Here is a tiny trained network, its code and every weight. The questions are about switching its units off for an input and a target symbol, where a switched-off unit gives its printed mean instead of its output.

import numpy as np


def w(rows, s, z=0):
    codes = np.array(rows[::2]) - 128.0
    scale = np.full(codes.shape[1], s)
    scale[-1] = z or s
    return codes * scale


def norm(h):
    return h / np.sqrt((h * h).mean(-1, keepdims=True) + 1e-5)


def f(y):
    return np.maximum(y, 0)


def softmax(a):
    e = np.exp(a - a.max(-1, keepdims=True))
    return e / e.sum(-1, keepdims=True)


def log_softmax(a):
    a = a - a.max(-1, keepdims=True)
    return a - np.log(np.exp(a).sum(-1, keepdims=True))


def net(x, mask):
    ids = ['αβδμξπτφ'.index(c) for c in x.split()]
    T = len(ids)
    res = E[ids] + P[:T]
    u = 0
    for l in range(3):
        q, k, v = (norm(res) @ M[l].T for M in (Q, K, V))
        z = softmax(np.where(np.tri(T) > 0, q @ k.T / 2**0.5, -1e9)) @ v
        res = res + np.where(mask[u], z, O[l][:, -1]) @ O[l][:, :-1]
        u += 1
        y = f(norm(res) @ A[l][:, :-1].T + A[l][:, -1])
        res = res + np.where(mask[u : u + 8], y, B[l][:, -1]) @ B[l][:, :-1]
        u += 8
    return log_softmax(norm(res)[-1] @ U[:, :-1].T + U[:, -1])


Q, K, V, O, A, B = {}, {}, {}, {}, {}, {}
E = w([
[131,178,139],'α',
[170,33,218],'β',
[126,159,189],'δ',
[90,136,234],'μ',
[107,113,239],'ξ',
[90,13,70],'π',
[92,198,124],'τ',
[103,141,248],'φ',
],0.013)
P = w([
[114,61,108],'0',
[218,255,166],'1',
[41,105,168],'2',
[137,68,79],'3',
[231,232,238],'4',
[67,99,152],'5',
[143,70,82],'6',
[222,199,199],'7',
[70,97,149],'8',
[141,67,84],'9',
[141,198,174],'10',
],0.01)
Q[0] = w([
[120,112,144],'L0H1',
[89,87,252],'L0H1',
],0.015)
K[0] = w([
[149,126,177],'L0H1',
[26,46,254],'L0H1',
],0.0082)
V[0] = w([
[69,2,109],'L0H1',
[147,12,140],'L0H1',
],0.0036)
O[0] = w([
[48,53,15,255],'L0H1',
[209,2,94,237],'L0H1',
],0.0027,0.0013)
A[0] = w([
[198,122,228,119],'L0N1',
[27,232,94,85],'L0N2',
[141,53,74,71],'L0N3',
[37,209,89,143],'L0N4',
[168,224,255,162],'L0N5',
[115,50,71,140],'L0N6',
[124,123,106,2],'L0N7',
[35,184,139,120],'L0N8',
],0.0082,0.013)
B[0] = w([
[101,240,42,199],'L0N1',
[253,116,190,153],'L0N2',
[82,228,250,130],'L0N3',
[224,49,131,172],'L0N4',
[126,245,176,254],'L0N5',
[66,196,65,155],'L0N6',
[167,161,213,128],'L0N7',
[164,37,91,163],'L0N8',
],0.0064,0.0095)
Q[1] = w([
[157,7,254],'L1H1',
[141,141,58],'L1H1',
],0.0086)
K[1] = w([
[255,225,95],'L1H1',
[159,107,137],'L1H1',
],0.0099)
V[1] = w([
[205,21,142],'L1H1',
[192,253,61],'L1H1',
],0.0026)
O[1] = w([
[32,80,10,1],'L1H1',
[106,26,253,209],'L1H1',
],0.0027,0.00058)
A[1] = w([
[189,124,171,255],'L1N1',
[101,128,208,59],'L1N2',
[80,223,2,234],'L1N3',
[27,174,108,152],'L1N4',
[171,134,26,141],'L1N5',
[115,31,79,101],'L1N6',
[56,119,103,79],'L1N7',
[126,78,94,110],'L1N8',
],0.012,0.0049)
B[1] = w([
[102,177,92,254],'L1N1',
[132,86,109,183],'L1N2',
[192,253,199,200],'L1N3',
[200,96,201,184],'L1N4',
[108,179,46,152],'L1N5',
[35,193,152,167],'L1N6',
[132,109,192,136],'L1N7',
[153,75,158,148],'L1N8',
],0.012,0.0083)
Q[2] = w([
[164,2,33],'L2H1',
[125,13,62],'L2H1',
],0.0072)
K[2] = w([
[254,222,109],'L2H1',
[197,250,76],'L2H1',
],0.012)
V[2] = w([
[37,190,237],'L2H1',
[4,2,126],'L2H1',
],0.0064)
O[2] = w([
[17,169,199,253],'L2H1',
[15,2,82,181],'L2H1',
],0.0074,0.0073)
A[2] = w([
[89,157,137,19],'L2N1',
[183,56,64,2],'L2N2',
[205,157,15,157],'L2N3',
[120,135,228,118],'L2N4',
[178,3,99,2],'L2N5',
[83,144,86,113],'L2N6',
[212,109,22,144],'L2N7',
[116,198,121,155],'L2N8',
],0.013,0.014)
B[2] = w([
[204,32,13,128],'L2N1',
[232,238,248,128],'L2N2',
[127,130,23,166],'L2N3',
[156,104,132,245],'L2N4',
[143,87,10,128],'L2N5',
[172,123,189,140],'L2N6',
[197,126,64,147],'L2N7',
[112,108,170,255],'L2N8',
],0.015,0.0087)
U = w([
[94,195,117,126],'α',
[9,73,69,166],'β',
[182,205,166,90],'δ',
[165,80,142,108],'μ',
[198,46,150,140],'ξ',
[73,150,150,59],'π',
[154,71,68,254],'τ',
[134,133,179,69],'φ',
],0.012,0.0076)

Each question gives the input, a string of symbols that net reads in full, and the target symbol t.
The units are the heads (2 rows each of Q, K, V and O) and the neurons (one row each of A and B). Each row of codes is followed by its name. A weight is (code - 128) times the scale printed after its matrix; where a second scale follows, it is the last column's (O, A, B and U).
mask holds one flag per unit, layer by layer, with each layer's heads first. A switched-off unit (its flag False) gives its mean, the last column of its rows in O or B, instead of its output. The means were averaged over made-up inputs and are rounded, as every weight is.
A unit's drop is (log p(t) with every unit on - log p(t) with that unit switched off) / (log p(t) with every unit on - log p(t) with every unit switched off).
The circuit of an input: a set's keep is (log p(t) with only the set's units on - log p(t) with every unit switched off) / (log p(t) with every unit on - log p(t) with every unit switched off). Starting from the 12 units with the biggest drops (on a tie, the unit counted first), units are removed one at a time, each time the one whose removal leaves the highest keep (on an exact tie, the one counted first), for as long as the keep stays at least 0.8.
units of the circuit, in order: the units of the circuit, biggest drop first
unit that matters most: the unit with the biggest drop
k most important neurons: the k neurons with the biggest drops, biggest first
k most important neurons of layer l: the k neurons of layer l with the biggest drops, biggest first
drop of u: that unit's drop, to one decimal
input β φ α, target β: units of the circuit, in order -> (L1N3 L0N1 L0N8)
input δ φ τ, target δ: units of the circuit, in order -> (L2H1 L0N4)
input β π μ, target β: units of the circuit, in order -> (L1N3 L2H1 L0N5)
input ξ β β β μ ξ, target β: units of the circuit, in order -> (L1N3 L1N2)
input α β β β ξ φ, target β: units of the circuit, in order -> (L1N3 L2H1 L1N2)
input τ τ τ δ β τ, target τ: 3 most important neurons of layer 0 -> (L0N4 L0N2 L0N8)
input δ α τ, target δ: 2 most important neurons -> (L0N2 L0N4)
input β β β τ ξ α, target β: unit that matters most -> L1N1
input τ π φ φ δ β τ δ β μ, target ξ: 2 most important neurons -> (L1N4 L0N2)
input τ β μ β τ β ξ μ τ, target β: 3 most important neurons of layer 0 -> (L0N5 L0N1 L0N8)
input τ φ β π π μ, target β: 2 most important neurons -> (L1N3 L0N5)
input ξ μ β τ τ τ μ, target ξ: 2 most important neurons -> (L1N4 L0N5)
input β τ ξ ξ, target ξ: 2 most important neurons -> (L0N4 L0N5)
input β β φ φ φ β δ β β τ, target τ: unit that matters most -> L1N3
input ξ β τ τ β β φ β δ, target β: 2 most important neurons of layer 0 -> (L0N6 L0N1)
input φ ξ τ τ β β τ π τ, target β: 4 most important neurons of layer 0 -> (L0N5 L0N1 L0N6 L0N8)
input ξ ξ ξ β, target β: 2 most important neurons -> (L1N6 L0N5)
input β ξ δ, target β: 2 most important neurons of layer 1 -> (L1N3 L1N8)
input τ δ τ τ δ α, target τ: 2 most important neurons of layer 2 -> (L2N3 L2N7)
input β τ β δ μ ξ, target β: 3 most important neurons of layer 1 -> (L1N3 L1N2 L1N8)
input φ τ δ ξ φ τ ξ, target ξ: most important neuron of layer 2 -> (L2N4)
input φ ξ β β β φ, target β: drop of L2N3 -> -0.2
